Below are the code and all the weights of a small trained network. Each question names an input and a class and asks about switching units off, where a switched-off unit gives its printed mean instead of its output.

import numpy as np


def w(rows, s, z=0):
    codes = np.array(rows[::2]) - 128.0
    scale = np.full(codes.shape[1], s)
    scale[-1] = z or s
    return codes * scale


def f(y):
    return np.maximum(y, 0)


def log_softmax(a):
    a = a - a.max(-1, keepdims=True)
    return a - np.log(np.exp(a).sum(-1, keepdims=True))


def net(x, mask):
    res = np.array(x, float).reshape(1, 7) / 4 @ E
    y = f(res @ A[0][:, :-1].T + A[0][:, -1])
    res = res + np.where(mask, y, B[0][:, -1]) @ B[0][:, :-1]
    return log_softmax(res[-1] @ U[:, :-1].T + U[:, -1])


A, B = {}, {}
E = w([
[135,118,255,159,166],'x0',
[95,77,175,120,161],'x1',
[192,91,128,56,152],'x2',
[195,118,147,73,207],'x3',
[168,153,150,94,100],'x4',
[171,142,192,116,64],'x5',
[134,130,159,43,46],'x6',
],0.0086)
A[0] = w([
[58,137,208,134,76,182],'neuron 0',
[82,123,68,164,171,144],'neuron 1',
[106,155,184,122,136,168],'neuron 2',
[123,34,95,124,182,228],'neuron 3',
[79,180,254,120,34,254],'neuron 4',
[53,130,166,185,195,147],'neuron 5',
[163,119,60,27,79,183],'neuron 6',
],0.009,0.0036)
B[0] = w([
[145,124,80,182,136,206],'neuron 0',
[94,77,101,100,147,199],'neuron 1',
[198,170,151,176,137,168],'neuron 2',
[75,152,141,90,189,196],'neuron 3',
[210,82,104,158,98,254],'neuron 4',
[122,244,115,194,166,207],'neuron 5',
[105,181,173,84,101,213],'neuron 6',
],0.011,0.01)
U = w([
[54,121,84,111,147,220],'0',
[173,85,86,216,2,128],'1',
[99,191,206,235,115,3],'2',
[210,90,198,111,192,169],'3',
[133,117,12,162,55,176],'4',
[108,135,85,144,143,4],'5',
[137,173,138,83,50,208],'6',
[181,66,158,121,96,28],'7',
],0.0082,0.0038)

Each question gives the input, the list of numbers given to net, and the class t.
The units are the neurons (one row each of A and B). Each row of codes is followed by its name. A weight is (code - 128) times the scale printed after its matrix; where a second scale follows, it is the last column's (A, B and U).
mask holds one flag per neuron, in row order. A switched-off neuron (its flag False) gives its mean, the last column of its row in B, instead of its output. The means were averaged over made-up inputs and are rounded, as every weight is.
A unit's drop is (log p(t) with every unit on - log p(t) with that unit switched off) / (log p(t) with every unit on - log p(t) with every unit switched off).
The circuit of an input: a set's keep is (log p(t) with only the set's units on - log p(t) with every unit switched off) / (log p(t) with every unit on - log p(t) with every unit switched off). Starting from all 7 units, units are removed one at a time, each time the one whose removal leaves the highest keep (on an exact tie, the one counted first), for as long as the keep stays at least 0.8.
circuit, biggest first: the units of the circuit, biggest drop first
k most important neurons: the k neurons with the biggest drops, biggest first
drop when u is switched off: that unit's drop, to one decimal
input [5,4,-4,7,3,1,-7], class 2: circuit, biggest first	[neuron 5]
input [-4,6,5,-8,-1,-4,0], class 0: circuit, biggest first	[neuron 4; neuron 3]
input [-2,-6,-1,5,1,-6,3], class 6: circuit, biggest first	[neuron 6; neuron 0]
input [7,-2,-1,-4,1,-6,7], class 1: circuit, biggest first	[neuron 4; neuron 3]
input [-8,-6,-6,6,-4,0,4], class 6: circuit, biggest first	[neuron 6; neuron 0]
input [-8,-6,-6,-3,-5,-8,-1], class 0: 3 most important neurons	[neuron 4; neuron 1; neuron 0]
input [4,5,0,2,-6,-1,3], class 2: circuit, biggest first	[neuron 5; neuron 1]
input [2,8,-7,6,-3,-4,3], class 2: 2 most important neurons	[neuron 5; neuron 2]
input [-2,7,8,-7,-2,-2,-6], class 0: circuit, biggest first	[neuron 3; neuron 4]
input [-8,3,-8,-1,-2,1,-5], class 0: circuit, biggest first	[neuron 4; neuron 1]
input [-8,-2,1,-2,0,2,1], class 6: 3 most important neurons	[neuron 6; neuron 4; neuron 0]
input [-8,-2,-6,-5,-8,0,0], class 0: 4 most important neurons	[neuron 4; neuron 1; neuron 0; neuron 2]
input [-1,3,8,-6,-7,5,-4], class 0: 3 most important neurons	[neuron 4; neuron 3; neuron 2]
input [-7,4,-1,3,0,0,-6], class 0: most important neuron	[neuron 4]
input [7,5,2,2,5,-5,-7], class 2: 2 most important neurons	[neuron 5; neuron 4]
input [-7,-6,-2,2,5,2,-2], class 6: 3 most important neurons	[neuron 6; neuron 4; neuron 0]
input [1,1,-2,-2,-8,3,4], class 1: drop when neuron 4 is switched off	0.2
input [-1,6,4,-6,-5,6,-8], class 0: drop when neuron 4 is switched off	0.4
input [-1,-6,6,8,1,6,5], class 6: drop when neuron 6 is switched off	0.7
input [-2,1,-8,5,-8,7,2], class 1: drop when neuron 6 is switched off	0.1
